[[109 117 141 109]
 [157 116 123 119]
 [152 110 134 125]
 [132 147 121 109]]
=>
[[109 109 117 141]
 [119 157 116 123]
 [125 152 110 134]
 [109 132 147 121]]

[[144 148 126 119  98 127]
 [134 134 139 120 124 141]
 [136 134 113 143 124 117]
 [150 109 111 118 148 146]
 [129 124 117 145 136 132]
 [135 136 116 127 129 154]
 [118 122 112 146 113 118]
 [140 130 150 116 136 108]
 [112 152 125 117 138 138]]
=>
[[127 144 148 126 119  98]
 [141 134 134 139 120 124]
 [117 136 134 113 143 124]
 [146 150 109 111 118 148]
 [132 129 124 117 145 136]
 [154 135 136 116 127 129]
 [118 118 122 112 146 113]
 [108 140 130 150 116 136]
 [138 112 152 125 117 138]]

[[144 128 129 127 123 132 142 131]
 [144 128 129 130 114 132 142 141]
 [144 128 129 130 127 132 142 131]
 [144 128 129 130 123 132 145 131]
 [151 128 129 130 130 132 142 131]
 [144 128 129 130 123 132 137 136]
 [144 128 135 130 134 132 142 131]
 [144 128 129 130 123 132 122 131]
 [132 128 125 130 123 132 140 152]]
=>
[[131 144 128 129 127 123 132 142]
 [141 144 128 129 130 114 132 142]
 [131 144 128 129 130 127 132 142]
 [131 144 128 129 130 123 132 145]
 [131 151 128 129 130 130 132 142]
 [136 144 128 129 130 123 132 137]
 [131 144 128 135 130 134 132 142]
 [131 144 128 129 130 123 132 122]
 [152 132 128 125 130 123 132 140]]

[[121 144 125 139 136 119 117 134 128 119 146 130 111]
 [104 135 115 141 114 123 123 141 128 124 131 123 128]
 [125 130 109 143 139 100 113 124 128 102 132 118 125]
 [119 140 136 128 114 140 135 144 128 140 136 135 122]
 [139 143 125 141 133 125 125 131 128 127 142 123 118]
 [146 121 117 134 121 132 135 121 128 136 117 111 139]]
=>
[[111 121 144 125 139 136 119 117 134 128 119 146 130]
 [128 104 135 115 141 114 123 123 141 128 124 131 123]
 [125 125 130 109 143 139 100 113 124 128 102 132 118]
 [122 119 140 136 128 114 140 135 144 128 140 136 135]
 [118 139 143 125 141 133 125 125 131 128 127 142 123]
 [139 146 121 117 134 121 132 135 121 128 136 117 111]]

[[105 107 128 135 128]
 [139 139 147 123 150]
 [135 134 122 128 122]
 [129 128 127 144 127]]
=>
[[128 105 107 128 135]
 [150 139 139 147 123]
 [122 135 134 122 128]
 [127 129 128 127 144]]

[[129 142 135 129 126 122 121 123 129 133 117 138]
 [126 143 126 132 127 130 124 131 120 125 124 136]
 [129 137 133 122 122 111 115 114 131 132 104 135]
 [125 119 113 133 125 137 129 136 117 114 137 119]
 [131 129 118 128 116 119 116 120 123 120 118 128]]
=>
[[138 129 142 135 129 126 122 121 123 129 133 117]
 [136 126 143 126 132 127 130 124 131 120 125 124]
 [135 129 137 133 122 122 111 115 114 131 132 104]
 [119 125 119 113 133 125 137 129 136 117 114 137]
 [128 131 129 118 128 116 119 116 120 123 120 118]]

[[125 133 140 152]
 [123 109 105 129]
 [122 109 106 127]
 [119 128 142 126]
 [133 136 136 150]
 [117 128 144 125]
 [114 114 114 126]
 [132 125 129 119]
 [132 139 132 126]
 [130 139 148 138]
 [142 135 141 133]
 [135 119 104 124]]
=>
[[152 125 133 140]
 [129 123 109 105]
 [127 122 109 106]
 [126 119 128 142]
 [150 133 136 136]
 [125 117 128 144]
 [126 114 114 114]
 [119 132 125 129]
 [126 132 139 132]
 [138 130 139 148]
 [133 142 135 141]
 [124 135 119 104]]

[[139 147 132 130 131 144]
 [129 118 127 112 119 130]
 [137 143 133 132 135 140]
 [124 103 122 108 102 122]
 [126 131 117 135 121 141]
 [125 107 124 107 105 115]
 [114 122 102 133 122 135]
 [125 108 120 113 101 119]
 [128 148 105 156 112 125]
 [136 133 136 121 136 151]]
=>
[[144 139 147 132 130 131]
 [130 129 118 127 112 119]
 [140 137 143 133 132 135]
 [122 124 103 122 108 102]
 [141 126 131 117 135 121]
 [115 125 107 124 107 105]
 [135 114 122 102 133 122]
 [119 125 108 120 113 101]
 [125 128 148 105 156 112]
 [151 136 133 136 121 136]]

[[123 139]
 [140 135]
 [128 128]
 [125 143]
 [147 125]
 [120 130]
 [119 137]
 [146 122]
 [149 121]]
=>
[[139 123]
 [135 140]
 [128 128]
 [143 125]
 [125 147]
 [130 120]
 [137 119]
 [122 146]
 [121 149]]
---
[[127 107 136 119 133]
 [127 112 133 123 134]
 [143 128 136 126 113]]
=>
[[127 112 133]
 [143 128 136]]

[[133 132 142 149]
 [116 124 118 138]
 [144 107 119 125]
 [126 140 131 121]
 [120 134 119 140]]
=>
[[116 124 118]
 [144 107 119]]

[[155 118 124]
 [118 119 142]
 [152 127 118]
 [105 128 139]
 [129 142 115]]
=>
[[118 119 142]
 [152 127 118]]

[[133 151 133 115]
 [146 121 132 135]
 [140 150 117 130]
 [137 116 148 118]]
=>
[[146 121 132]
 [140 150 117]]

[[102 148 110 134]
 [125 105 108 119]
 [139 106 133 144]
 [145 124 137 120]
 [111 142 122 137]]
=>
[[125 105 108]
 [139 106 133]]

[[117 129 100 140 118]
 [145 155 135 139 135]
 [127 134 112 133 103]
 [122 126 111 133  99]
 [137 133 135 119 127]]
=>
[[145 155 135]
 [127 134 112]]
